In the rows, zero is written as 128.
Each row is followed by its class number.
[159 105 170 131 121 127 125 118 121 139 118 204  82 118 113 115  95  99
 143 153 184 108 149 154 132 194 108 109  92  92  97 117 120 141 118 149
  99 178  91] : 6
[ 68 106 175  87 112 136 142  73  76 129 101 187 121 122 142  96  89  97
 159  76 103  76 138 125 115 110  99  90 152 152 115 160 116 131  63 150
  75 206 127] : 3
[142  94 164 131 124  90 119 101 120 143 135 175 108 115 125 136 110 109
 159 166 166 113 143 158 122 202 111 130 107  98 102 122 107 131 108 154
  96 157  84] : 7
[133 112  94 132 157 121 156 121  88 100  96 106 146 142 143 177  75 183
 211 130 125 127 146 116  80 183 116  72 127 111 124 134  77 156  59 104
  90 161 134] : 2
[152  80 133 133 148 103 126  93 113 149 116 196 104 132 122 112  84 106
 160 162 166  95 154 163 112 198 100 130  73  96 107 147 118 143  86 143
 123 171  86] : 0
[109 109 121 177 151 105 143 158 177 148 126 142 183  88  98 132  99 102
 116 127 111 169 137 111 145  88 148 135 125 135 108 104 128 105 103 124
  96 134 108] : 5
[137 119 111 174 152 115 139 165 187 133 135 186 175  99  81 186 120 115
 119 149 147 162 128 133 132 103 157 164 152 101  90 105 147 115 125 139
 117 114 110] : 0
[136 145  68 174 131  79 101 128 121 118 144 178  98 159 142 160 155 111
  95 130 126 114 137 118 102 134 112 195 196  73 161  86 167 105  78 144
 155 140 131] : 5
[ 76 106 162 113 123 127 146  92  74 133  93 195 120 102 150 110  90  90
 161  74 112 101 138 123 106 137  91  97 143 146 128 155 104 122  54 136
  88 177 124] : 0
[142 120  95 128 149 136 156 142  95 106 114 117 152 140 149 192  83 173
 223 117 130 121 147 118  73 197 113  76 139 116  99 138  93 167  62 101
  76 156 129] : 9
[155  84 144 128 138 114 117  78 126 129 139 186  83 154 122 145  92 110
 148 162 179  87 148 168 127 205 111 136  75  88 118 133 137 151 110 149
 104 157  94] : 4
[128 149  87 181 112  81 107 142 112 120 132 128 113 147 163 177 177 138
 114 125 134 128 111 105 110 127 115 190 201  92 172  88 128  68  90 139
 164  78 126] : 7
[ 94 127  88 153 158 109 130 156 158 131 131 161 154 105  75 160 117 113
 119 148 124 174 124 125 118 117 148 143 136 114 110  98 123  85 131 133
  87 144  97] : 2
[154 142  68 178 131  82 108 132 122 122 130 182  99 154 131 176 151 119
  91 123 151 113 118 127 101 122 108 191 203  91 143  91 159  97  86 151
 178 110 126] : 0
[ 71 114 170 111 119 139 145  79  82 117 127 189 133 104 151 107  87  93
 156  74 100  80 146 127 110 138 105  93 142 143 133 151 111 113  81 137
  83 183 123] : 8
[149 143  68 177 132  76 100 121 127 114 137 172  94 159 149 162 145 109
  95 126 127 110 133 117 109 120 113 197 199  73 159  84 169 108  81 149
 160 114 135] : 5
[ 74  99 151 111 111 128 145  74  74 123 116 180 137 122 150 109  82 102
 159  88 107  92 151 115 114 123  94  85 137 140 139 146 103 112  78 149
  88 176 137] : 2
[106 141  80 169 116  88 110 116  90 125 149 159  98 143 163 160 151 115
 103 139 145 115 135  98 132 109 128 173 175 100 184 102 129  49  86 141
 161 120 125] : 10
[142 154  85 176 132  83 108 146 107 124 120 143  93 152 160 157 168 112
  97 132 122 130 128 107 113 116 106 177 192  78 167  96 161  83  89 132
 160 108 140] : 5
[154  86 145 142 148  93 111  93 116 137 150 165 110 144 115 116 105  90
 181 152 187  94 179 154 119 195 117 116  73 115 107 134  99 117 129 156
 117 171 109] : 10
[165  88 154 131 148  81 111  92 125 141 126 172 104 132 127 126  91  83
 163 165 169 116 175 156 124 189 102 119  83  98  97 132 116 128 108 156
 115 175 100] : 5
[ 69  97 148 114 116 127 136  97  71 124 132 194 142 109 154  89  93 101
 176  87 112  81 152 108 109 133 120  91 131 149 143 152  97 118  70 138
  98 186 144] : 10
[144 121 110 139 150 111 152 125  86 101 102 102 151 139 151 209  80 201
 220 125 130 136 124 114  85 192 130 100 146 113 113 129  70 154  54 104
 100 155 127] : 7
[150 105 112 157 135 139 161 129 119 108 128 118 146 142 138 221  75 173
 187 112 154 122 148 121 119 209 114 109 114 118 117 113  89 166  57  98
  84 112 127] : 4
[163  97 130 122 156 114 112 106 114 138 125 173 102 144 115 121  98  94
 167 150 162  97 153 165 115 185 102 130  91 112 112 140 125 130 118 155
 121 164  79] : 1
[ 75 115 180  89 121 134 142  86  78 121 100 174 122 118 152 100  98  95
 156  65  98  83 139 122 106 123  97  95 156 151 107 155 109 122  84 153
  86 199 121] : 3
[176  91 151 130 141 103 107  84 137 127 143 179  87 165 111 143  93 101
 154 162 204  95 155 174 134 192 114 123  75 105 102 130 130 129 127 154
 126 141 104] : 4
[ 72 137 152 101 131 146 120 109  65 122 126 202 124 107 125 113 108 111
 165  78 101  83 138 131 105 135 101 102 141 128 127 171 131 138  93 140
  68 151 113] : 1
[122 115 125 164 146 113 135 149 150 124 143 133 157 116 108 181  83 116
 114 138 167 162 133 127 146  91 159 137 135 127  99 103 125  79 118 132
 127 112 108] : 4
[117 124 105 159 155 118 133 166 125 122 129 135 151 108  97 153  71 119
 129 133 138 159 138 115 131  81 157 146 143 133 106 111 125  87 119 142
 118 138  86] : 1
[ 61 107 174  79 117 139 141  87  70 136 108 200 140 109 143  92 104 103
 158  71 101  75 140 125 104 131  96  94 150 148 110 151 117 131  62 147
  67 200 122] : 3
[ 84 121 162  95 125 139 137  98  77 116 113 186 122 110 144 117  90 106
 158  68 102  90 129 124 115 117 102 102 162 151 128 162 117 133  73 150
  86 177 116] : 1
[159  88 144 125 155  93 115  80 123 146 126 191 111 134 117 117 102  83
 165 163 161 102 169 159 123 203 101 125  65 102 106 131 126 136 110 150
  98 178 101] : 5
[131 120 111 175 139 139 137 169 192 136 126 168 172  89  81 157 105 117
 115 121 134 160 115 118 145  92 153 140 134 122  96  89 133 119 136 129
 107 110 103] : 6
[ 74 111 180 120 118 131 133  78  74 120 138 209 127 101 137  99 107 102
 158  89 116  63 158 126 114 148 102  96 124 122 131 157 130 118  99 147
  61 168 114] : 8
[ 96 121 104 143 144 127 135 172 161 147 127 180 175 112  71 155 122 108
 126 137 116 160 129 122 120 110 150 151 138 128  88  95 137  94 128 132
  87 167  88] : 3
[111 148  85 172 123  88 112 108  99 134 120 162 102 130 170 171 144  96
  89 130 114 130 134 102 138 106 108 172 170  82 181  97 156  62  80 130
 136 105 117] : 5
[146  88 139 116 147 100 120  80 122 145 128 187  96 129 122 121 103 103
 157 166 144 104 159 156 123 221 104 143  68  83 124 139 132 158 103 145
  84 195  92] : 5
[130  86 135 117 142 112 124 103 114 156 114 209 121 117 113  81  99 100
 154 168 157 102 152 160 107 215 107 120  56 106 114 140 118 144  98 141
 111 170  78] : 0
[153  90 125 130 140 116 127 101 119 133 146 174  83 149 129 140  88 111
 170 173 164  92 159 157 117 184 104 135  96  84  99 149 133 138 106 147
  92 160  92] : 9
[132  94 138 118 141 105 123  74 120 147 123 199 108 125 127 107  91  90
 148 179 141 108 160 151 127 220 111 128  65  89 126 130 128 147 101 146
  95 192  82] : 5
[159  85 132 129 141 105 119 104 122 141 144 160  95 150 129 117  89 105
 172 153 176  96 168 155 113 186  96 119  90 110  90 144 118 120 115 154
 112 158  87] : 9
[150  89 133 127 156 100 119  68 116 139 128 153 101 151 108 112  96  94
 158 153 175 100 165 166 118 187 100 115  76 106 114 135 111 114 127 158
 106 171 100] : 2
[151 157  41 168 131  98  97 143 110 106 139 160  76 180 128 162 140 130
  94 120 140 107 116 122 105 109 117 203 219  96 169  90 168  97  84 148
 179 112 115] : 1
[ 72 123 148 110 124 142 126  91  82 119 139 211 122 116 141 126 110 108
 171  84 106  68 144 125 101 136  95  99 144 120 116 174 142 131  91 146
  57 152 125] : 9
[112 115  97 162 148 118 129 148 189 129 170 183 172 113  81 173 131 115
 140 161 131 148 135 125 134 114 175 171 132 106 105  97 136 130 133 137
  88 126 120] : 10
[135  90 144 124 139 110 128  80 110 136 123 168  93 141 117 111  84  94
 152 160 165 107 167 159 122 196  98 105  87 105 121 130 109 123 108 153
  99 188  98] : 2
[152  85 144 121 138 114 118  90 130 132 150 191  93 149 122 133 101 110
 154 152 182  87 156 169 123 205 114 139  79  88 112 128 136 150 108 141
  98 146  98] : 4
[ 81 107 150 120 109 125 142  91  82 116 136 190 135 117 151 107  93 107
 175  91 112  77 142 113 114 130 121  96 141 138 134 155  96 136  75 142
  95 169 155] : 10
[118 145  62 167 124  97 109 104 103 117 127 149  87 157 146 176 149 124
  87 144 134 121 120 113 130 103 108 177 181  84 190 104 149  55  91 144
 154 104 129] : 2
[125 121  97 156 148 119 132 171 130 123 136 142 163  99  99 156  79 127
 130 141 136 153 136 116 132  80 158 145 136 132 107 109 129 103 120 137
 117 114  92] : 1
[107 114 111 152 153 115 121 176 167 132 140 167 155 107  86 162 129 123
 114 140 145 170 122 121 123 126 159 151 129 123 110  90 144  91 130 128
  99 132  87] : 4
[158  85 148 118 138 115 116  81 135 132 145 188  93 151 120 142 100 117
 152 159 182  91 150 168 128 206 116 137  71  89 113 128 139 155 114 147
  99 149  95] : 4
[ 72 106 157 105 124 117 129  89  84 118 131 186 124 104 145 107  98  94
 177  71 113  91 146 119 105 131 121  93 148 142 127 154  99 128  86 144
  79 189 138] : 10
[115 115 113 179 134 123 145 161 184 125 150 157 179  99  87 149  96  95
 119 127 124 150 135 124 133 103 154 147 148 129 103  89 128 101 129 132
 104 115 108] : 8
[153 120 102 152 162 133 154 150  92 102 104 114 131 149 153 212  72 171
 215 117 130 125 146 111  77 179 110  88 148 102  95 141 101 140  73 111
  92 161 122] : 9
[153 117  97 149 146 127 152 147 100 102 107 117 136 150 148 209  70 177
 215 118 129 126 143 108  80 177 112  85 150 103  96 143 101 148  78 116
  96 157 120] : 9
[ 94 136  89 140 161 130 122 195 148 130 132 170 175  87  82 165 111 113
 130 128 112 179 127 117 110 113 157 155 146 134 106  95 131  94 126 132
  95 142  75] : 1
[104 118 111 164 156 109 139 133 137 128 135 126 155 108  96 158  84 117
 112 146 145 162 141 123 139  86 152 137 134 113 110 109 120  76 125 142
 103 128 109] : 2
[149 117  96 148 146 130 160 106 101  99 108 112 148 156 132 191  71 186
 193 156 135 119 144 119 101 198 117  93 105 107 123 124  79 170  69 117
  98 141 140] : 2
[156  84 128 144 146 103 115  93 124 131 147 181  83 147 112 122  98 102
 171 166 178  87 160 157 127 194 123 138  87  91 120 143 114 136 114 149
 108 174 112] : 10
[ 89  94 143 125 115 121 135  89  86 123 124 190 135 127 156 111  92  97
 182  95 114  85 147 108 113 125 115  94 139 141 138 150  99 116  80 144
 108 176 143] : 10
[144 131  80 174 136  85 117 140 105 117 125 120  91 171 184 162 126 123
 115 125 146 123 135  95 110  87 103 167 203 109 138  97 136  37  83 153
 184  97 108] : 9
[145 125  84 194 131  63 110 122 111 126 126 117 105 158 168 172 139 134
 111 131 153 123 118 106 120 112 108 189 201 104 156  82 116  46  68 150
 189  87 106] : 7
[161 117 120 151 153 133 150 137 110 100 109 121 144 160 144 220  85 175
 193 128 151 130 138 122  93 199 127  95 129 101 111 117 105 157  79 109
 110 149 128] : 4
[127 127 119 166 146 125 140 163 145 132 129 167 152  85  94 170  90 122
 121 134 157 164 131 115 145  91 160 136 130 104  87  99 124  83 137 128
 102 127  91] : 6
[ 96 118  79 153 148 120 128 186 166 135 143 175 159  98  85 166 111 121
 133 141 115 169 122 113 111 107 151 151 148 116  94 108 146  92 129 131
  79 142  81] : 9
[131 149  74 179 126  85 104 158 101 122 136 132  91 168 152 147 164 118
 119 128 145 128 129 102 105 115 123 166 198  95 163  93 128  65  99 134
 175 106 144] : 10
[ 84 104 149 113 116 126 139  75  80 134 111 205 135 117 159 110  86  85
 156  81  77  89 149 115 113 136  95 105 124 129 142 147 130 138  75 136
  86 194 135] : 5
[ 91 115 173 111 114 126 134  67  94 122 129 198 141 119 149 155 118 114
 188 100 119  87 132 133 124 142 116 122 134 114 131 152 111 127  85 146
  64 137 139] : 7
[133  90 162 134 133 107 129 106 114 139 144 185  99 125 125 104 101  85
 158 164 170  97 163 152 125 207 117 118  93 105 110 131  99 131 107 154
 106 187 104] : 10
[132  93 139 123 131 126 123  94 128 137 135 204 111 131 121 112  98  93
 154 178 142  97 155 159 111 227 109 130  74  93 124 120 124 138 117 146
 101 173  79] : 8
[139 121 101 170 157 104 125 139 194 129 142 186 157 117  82 194 117 101
 126 163 132 163 136 131 144 110 155 175 144  86 101  99 159 119 127 139
  96 129 116] : 5
[146  78 125 129 138 116 124 100 121 138 143 167  92 133 123 123  94 121
 168 157 164  86 162 150 115 202  99 129  87  97 114 148 132 147  97 148
  80 166  83] : 9
[112  87 136 110 145 114 121  85 114 157 121 201 126 112 125  95 102  93
 154 169 126 111 163 144 118 234 104 128  45 100 134 130 123 147  97 140
  80 197  77] : 5
[134 118 120 113 151 141 158 130  86 115  88 113 162 147 142 181  89 179
 210 124 122 122 140 115  84 183 116  81 138 122  95 135  88 160  62 110
  95 181 125] : 3
[169  95 140 135 158  96 121 100 124 143 120 192 105 133 105 119 104  90
 164 158 183  99 157 172 109 196 105 123  76 105  88 140 119 135 121 148
 119 154  96] : 0
[156 123 113 137 148 138 157 130 100 106  92 113 137 163 135 199  78 171
 202 117 127 117 140 122  95 174 116  97 145 107  99 137  97 155  77 112
 106 170 128] : 3
